Below is a small trained network, with its code and all its weights. Each question gives an input and a class and asks what happens when units are switched off, that is, made to give their printed mean instead of their output.

import numpy as np


def w(rows, s, z=0):
    codes = np.array(rows[::2]) - 128.0
    scale = np.full(codes.shape[1], s)
    scale[-1] = z or s
    return codes * scale


def f(y):
    return y / 2 * (1 + np.tanh(0.7978845608 * (y + 0.044715 * y**3)))


def log_softmax(a):
    a = a - a.max(-1, keepdims=True)
    return a - np.log(np.exp(a).sum(-1, keepdims=True))


def net(x, mask):
    res = np.array(x, float).reshape(1, 6) / 4 @ E
    y = f(res @ A[0][:, :-1].T + A[0][:, -1])
    res = res + np.where(mask, y, B[0][:, -1]) @ B[0][:, :-1]
    return log_softmax(res[-1] @ U[:, :-1].T + U[:, -1])


A, B = {}, {}
E = w([
[131,109,84,216,44,89,194,28,156],'x0',
[175,75,175,120,254,38,170,95,84],'x1',
[28,45,80,210,191,236,140,124,136],'x2',
[241,93,14,86,141,191,116,114,61],'x3',
[245,177,165,173,176,208,197,187,223],'x4',
[141,113,53,242,137,41,91,215,140],'x5',
],0.0093)
A[0] = w([
[155,104,185,143,187,111,196,120,108,82],'neuron 0',
[138,145,134,73,154,142,111,206,104,72],'neuron 1',
[181,181,131,73,71,72,125,140,125,47],'neuron 2',
[153,122,139,114,166,67,199,115,115,122],'neuron 3',
[176,102,80,147,103,146,171,100,84,98],'neuron 4',
[117,83,109,116,100,120,96,133,77,5],'neuron 5',
[123,119,88,167,162,84,53,200,136,33],'neuron 6',
[177,95,87,116,137,165,89,116,112,40],'neuron 7',
[192,134,151,152,132,171,195,130,171,30],'neuron 8',
[63,96,119,110,110,73,95,84,61,25],'neuron 9',
[115,150,127,133,86,156,73,138,156,74],'neuron 10',
[119,128,195,63,156,178,75,163,90,102],'neuron 11',
[51,134,240,181,131,78,167,128,170,27],'neuron 12',
[75,49,83,171,152,199,147,148,152,47],'neuron 13',
[111,100,120,150,201,134,126,88,132,68],'neuron 14',
[123,139,71,82,42,214,117,160,178,69],'neuron 15',
[127,73,150,138,171,74,134,102,78,93],'neuron 16',
[188,129,155,145,138,160,186,177,152,71],'neuron 17',
[109,101,116,97,170,161,106,183,111,88],'neuron 18',
[84,72,139,71,88,114,66,110,70,101],'neuron 19',
[200,66,91,103,178,115,146,99,85,114],'neuron 20',
[175,134,76,122,80,178,101,142,91,93],'neuron 21',
[139,168,168,69,106,137,159,84,110,84],'neuron 22',
[203,172,139,100,92,82,104,118,132,3],'neuron 23',
[115,156,115,173,63,160,98,104,142,141],'neuron 24',
[151,107,85,202,95,78,149,136,135,113],'neuron 25',
[125,78,133,114,191,104,158,113,119,88],'neuron 26',
[139,101,142,114,76,146,211,3,159,112],'neuron 27',
[77,113,146,106,158,214,166,67,121,108],'neuron 28',
[171,164,153,138,159,178,166,161,198,99],'neuron 29',
],0.013,0.0048)
B[0] = w([
[110,193,72,128,42,188,127,130,111,212],'neuron 0',
[136,73,128,188,129,118,92,109,121,189],'neuron 1',
[88,122,145,165,174,64,185,137,17,223],'neuron 2',
[91,159,110,168,81,133,121,169,109,213],'neuron 3',
[136,48,201,105,137,94,102,159,159,196],'neuron 4',
[106,123,133,111,135,137,152,85,148,164],'neuron 5',
[214,218,89,111,177,173,97,117,138,207],'neuron 6',
[121,94,183,69,132,110,124,147,149,180],'neuron 7',
[100,104,106,104,131,122,150,60,165,211],'neuron 8',
[110,122,118,108,135,160,170,50,189,225],'neuron 9',
[106,172,120,146,61,158,140,172,157,169],'neuron 10',
[162,61,92,209,121,159,57,134,141,209],'neuron 11',
[133,47,228,12,123,71,79,178,149,253],'neuron 12',
[119,117,150,154,163,27,213,153,59,230],'neuron 13',
[114,134,131,143,112,75,156,159,91,178],'neuron 14',
[95,171,92,106,79,135,123,160,120,220],'neuron 15',
[109,163,64,139,70,147,128,132,138,211],'neuron 16',
[107,133,112,102,135,138,167,28,186,207],'neuron 17',
[133,81,128,174,127,74,110,120,106,177],'neuron 18',
[130,140,116,114,130,139,160,52,198,217],'neuron 19',
[124,118,193,50,82,124,106,173,161,236],'neuron 20',
[118,119,194,69,94,118,102,147,146,194],'neuron 21',
[161,204,97,92,193,168,122,176,77,198],'neuron 22',
[118,115,133,154,161,30,187,141,80,209],'neuron 23',
[144,133,114,143,90,128,128,142,109,201],'neuron 24',
[214,149,85,154,189,190,74,128,124,227],'neuron 25',
[140,173,119,153,76,135,148,161,109,190],'neuron 26',
[206,59,97,221,148,189,58,139,133,247],'neuron 27',
[161,184,81,82,189,122,136,161,54,220],'neuron 28',
[134,120,99,113,118,128,155,78,193,221],'neuron 29',
],0.011,0.015)
U = w([
[101,128,117,92,129,129,173,12,167,88],'0',
[125,96,210,40,106,111,84,182,137,92],'1',
[98,176,105,133,8,138,135,173,110,152],'2',
[102,124,136,148,198,87,209,152,50,109],'3',
[193,180,96,99,229,154,74,139,98,162],'4',
[162,63,115,212,135,125,40,112,123,198],'5',
[143,147,143,135,122,162,97,141,120,253],'6',
[84,150,165,163,166,179,119,134,126,54],'7',
],0.014,0.0056)

Each question gives the input, the list of numbers given to net, and the class t.
The units are the neurons (one row each of A and B). Each row of codes is followed by its name. A weight is (code - 128) times the scale printed after its matrix; where a second scale follows, it is the last column's (A, B and U).
mask holds one flag per neuron, in row order. A switched-off neuron (its flag False) gives its mean, the last column of its row in B, instead of its output. The means were averaged over made-up inputs and are rounded, as every weight is.
A unit's drop is (log p(t) with every unit on - log p(t) with that unit switched off) / (log p(t) with every unit on - log p(t) with every unit switched off).
The circuit of an input: a set's keep is (log p(t) with only the set's units on - log p(t) with every unit switched off) / (log p(t) with every unit on - log p(t) with every unit switched off). Starting from the 12 units with the biggest drops (on a tie, the unit counted first), units are removed one at a time, each time the one whose removal leaves the highest keep (on an exact tie, the one counted first), for as long as the keep stays at least 0.8.
circuit, biggest first: the units of the circuit, biggest drop first
most important unit: the unit with the biggest drop
top k neurons: the k neurons with the biggest drops, biggest first
drop of u: that unit's drop, to one decimal
input [-6,-2,-7,3,-5,2], class 3: circuit, biggest first : neuron 2
input [-8,-3,2,6,-3,2], class 5: top 4 neurons : neuron 11; neuron 12; neuron 1; neuron 18
input [-1,7,-5,-6,1,-1], class 2: top 3 neurons : neuron 0; neuron 3; neuron 16
input [6,6,5,7,-4,-6], class 1: top 2 neurons : neuron 20; neuron 4
input [7,8,2,-5,-5,-8], class 2: circuit, biggest first : neuron 0; neuron 3
input [6,-2,2,-3,-7,-8], class 4: top 3 neurons : neuron 27; neuron 28; neuron 22
input [8,-3,-7,2,4,-4], class 5: top 3 neurons : neuron 27; neuron 13; neuron 28
input [8,-7,1,-1,-3,-7], class 5: top 2 neurons : neuron 27; neuron 0
input [2,-5,-2,-6,5,-6], class 1: top 3 neurons : neuron 12; neuron 25; neuron 6
input [-1,5,-8,-4,-1,-8], class 3: top 4 neurons : neuron 2; neuron 23; neuron 25; neuron 6
input [-3,3,-4,-2,-1,2], class 3: top 2 neurons : neuron 27; neuron 25
input [-8,3,-1,7,-7,4], class 5: top 2 neurons : neuron 11; neuron 1
input [-4,-1,-7,7,-1,-3], class 1: top 4 neurons : neuron 21; neuron 20; neuron 13; neuron 7
input [7,1,5,4,4,-5], class 5: top 2 neurons : neuron 27; neuron 4
input [-3,-4,-1,1,0,6], class 4: most important unit : neuron 6
input [-8,-8,-6,4,4,4], class 2: top 2 neurons : neuron 15; neuron 27
input [6,-1,-1,-7,-5,2], class 1: top 2 neurons : neuron 12; neuron 11
input [2,-7,2,-2,8,1], class 0: drop of neuron 17 : 0.3
input [-3,-1,8,-7,2,3], class 3: drop of neuron 14 : 0.1
input [-3,-4,0,3,-3,-5], class 4: drop of neuron 27 : 0.0
input [-4,8,7,-5,4,-8], class 2: circuit, biggest first : neuron 0
input [2,-2,-4,-7,2,2], class 1: drop of neuron 12 : 0.7
